Here is a tiny trained network, its code and every weight. The questions are about switching its units off for an input and a target symbol, where a switched-off unit gives its printed mean instead of its output.

import numpy as np


def w(rows, s, z=0):
    codes = np.array(rows[::2]) - 128.0
    scale = np.full(codes.shape[1], s)
    scale[-1] = z or s
    return codes * scale


def norm(h):
    return h / np.sqrt((h * h).mean(-1, keepdims=True) + 1e-5)


def f(y):
    return np.maximum(y, 0)


def softmax(a):
    e = np.exp(a - a.max(-1, keepdims=True))
    return e / e.sum(-1, keepdims=True)


def log_softmax(a):
    a = a - a.max(-1, keepdims=True)
    return a - np.log(np.exp(a).sum(-1, keepdims=True))


def net(x, mask):
    ids = ['βγεημξ'.index(c) for c in x.split()]
    T = len(ids)
    res = E[ids] + P[:T]
    r = norm(res)
    for j in range(2):
        rows = slice(3 * j, 3 * j + 3)
        q, k, v = (r @ M[0][rows].T for M in (Q, K, V))
        z = softmax(np.where(np.tri(T) > 0, q @ k.T / 3**0.5, -1e9)) @ v
        o = O[0][rows]
        res = res + np.where(mask[j], z, o[:, -1]) @ o[:, :-1]
    y = f(norm(res) @ A[0][:, :-1].T + A[0][:, -1])
    res = res + np.where(mask[2:18], y, B[0][:, -1]) @ B[0][:, :-1]
    return log_softmax(norm(res)[-1] @ U[:, :-1].T + U[:, -1])


Q, K, V, O, A, B = {}, {}, {}, {}, {}, {}
E = w([
[3,168,149,136],'β',
[120,141,196,121],'γ',
[158,146,213,188],'ε',
[174,112,154,83],'η',
[71,25,66,180],'μ',
[115,233,87,171],'ξ',
],0.0061)
P = w([
[188,148,73,91],'0',
[227,183,122,98],'1',
[220,130,109,95],'2',
[211,94,124,96],'3',
[180,96,119,87],'4',
[190,65,138,82],'5',
[221,98,94,91],'6',
[225,93,92,85],'7',
[247,110,60,80],'8',
],0.0015)
Q[0] = w([
[83,83,174,141],'head 0',
[78,217,225,122],'head 0',
[236,167,177,27],'head 0',
[5,75,215,63],'head 1',
[59,158,3,118],'head 1',
[238,232,92,192],'head 1',
],0.0046)
K[0] = w([
[113,147,71,103],'head 0',
[154,2,108,87],'head 0',
[37,74,134,191],'head 0',
[181,163,80,158],'head 1',
[172,55,202,158],'head 1',
[59,54,147,94],'head 1',
],0.0069)
V[0] = w([
[100,171,211,30],'head 0',
[115,117,127,39],'head 0',
[69,81,133,162],'head 0',
[202,144,200,147],'head 1',
[90,85,178,2],'head 1',
[185,150,41,20],'head 1',
],0.0058)
O[0] = w([
[99,166,116,70,253],'head 0',
[116,127,100,97,123],'head 0',
[89,61,183,132,56],'head 0',
[216,150,195,117,207],'head 1',
[109,38,156,65,121],'head 1',
[180,102,3,89,113],'head 1',
],0.0055,0.0017)
A[0] = w([
[152,99,255,147,153],'neuron 0',
[160,127,142,49,114],'neuron 1',
[146,160,35,211,42],'neuron 2',
[144,212,84,175,61],'neuron 3',
[71,111,87,86,16],'neuron 4',
[38,124,91,144,83],'neuron 5',
[115,56,103,209,102],'neuron 6',
[64,27,64,154,51],'neuron 7',
[173,138,128,87,5],'neuron 8',
[206,50,101,73,87],'neuron 9',
[117,98,73,40,100],'neuron 10',
[217,83,147,123,209],'neuron 11',
[128,191,93,121,139],'neuron 12',
[14,27,117,58,47],'neuron 13',
[62,186,160,57,125],'neuron 14',
[99,147,64,70,99],'neuron 15',
],0.0044,0.002)
B[0] = w([
[173,14,83,91,245],'neuron 0',
[27,157,104,164,207],'neuron 1',
[163,11,171,152,201],'neuron 2',
[58,74,147,37,229],'neuron 3',
[194,76,199,196,141],'neuron 4',
[191,127,38,77,178],'neuron 5',
[167,200,206,115,178],'neuron 6',
[166,151,224,137,183],'neuron 7',
[121,254,191,133,148],'neuron 8',
[75,70,112,250,214],'neuron 9',
[135,63,191,150,182],'neuron 10',
[245,35,86,149,249],'neuron 11',
[43,86,97,117,227],'neuron 12',
[184,23,155,88,184],'neuron 13',
[94,175,19,124,242],'neuron 14',
[134,51,103,134,176],'neuron 15',
],0.0032,0.0022)
U = w([
[39,75,169,111,177],'β',
[174,156,216,21,125],'γ',
[201,192,243,175,39],'ε',
[223,96,43,53,92],'η',
[87,45,123,254,27],'μ',
[199,199,34,232,251],'ξ',
],0.0071,0.002)

Each question gives the input, a string of symbols that net reads in full, and the target symbol t.
The units are the heads (3 rows each of Q, K, V and O) and the neurons (one row each of A and B). Each row of codes is followed by its name. A weight is (code - 128) times the scale printed after its matrix; where a second scale follows, it is the last column's (O, A, B and U).
mask holds one flag per unit, heads first, then neurons. A switched-off unit (its flag False) gives its mean, the last column of its rows in O or B, instead of its output. The means were averaged over made-up inputs and are rounded, as every weight is.
A unit's drop is (log p(t) with every unit on - log p(t) with that unit switched off) / (log p(t) with every unit on - log p(t) with every unit switched off).
The circuit of an input: a set's keep is (log p(t) with only the set's units on - log p(t) with every unit switched off) / (log p(t) with every unit on - log p(t) with every unit switched off). Starting from the 12 units with the biggest drops (on a tie, the unit counted first), units are removed one at a time, each time the one whose removal leaves the highest keep (on an exact tie, the one counted first), for as long as the keep stays at least 0.8.
circuit, biggest first: the units of the circuit, biggest drop first
k most important neurons: the k neurons with the biggest drops, biggest first
heads that matter: for each layer, one digit per head in row order, 1 if its drop is at least 0.15 and else 0, layers parted by /
drop of u: that unit's drop, to one decimal
input ξ ξ ξ β β μ μ η η, target μ: circuit, biggest first : (neuron 9; head 1; head 0)
input ξ ξ γ, target ξ: circuit, biggest first : (head 1)
input γ γ β, target γ: circuit, biggest first : (head 1; head 0)
input γ ξ β ξ μ ξ β, target ξ: heads that matter : 01
input ξ η η, target ξ: heads that matter : 00
input β β η μ ξ ξ β η, target μ: circuit, biggest first : (neuron 9; head 1; neuron 1)
input ξ η γ η ξ η γ η β, target η: heads that matter : 01
input η μ μ ξ, target μ: heads that matter : 10
input ξ β μ η γ β ξ, target β: circuit, biggest first : (head 1; neuron 3)
input ξ ξ η μ β ξ γ ξ, target β: 2 most important neurons : (neuron 3; neuron 12)
input β β μ β ε β β η γ, target β: heads that matter : 01
input γ η η ξ μ ε γ, target η: heads that matter : 00
input ε ξ ξ η ξ μ, target ξ: circuit, biggest first : (head 1; head 0)
input η η β, target η: circuit, biggest first : (head 1)
input η ε μ γ γ γ ε ξ ξ, target γ: circuit, biggest first : (head 1; neuron 3)
input η η η γ γ η ξ β ε, target η: 2 most important neurons : (neuron 0; neuron 11)
input β μ ξ μ β ξ, target μ: drop of neuron 2 : 0.1
input ε β γ ε γ ξ, target γ: drop of head 1 : 0.4
input ξ ξ γ ξ ε, target ξ: drop of neuron 3 : -0.1
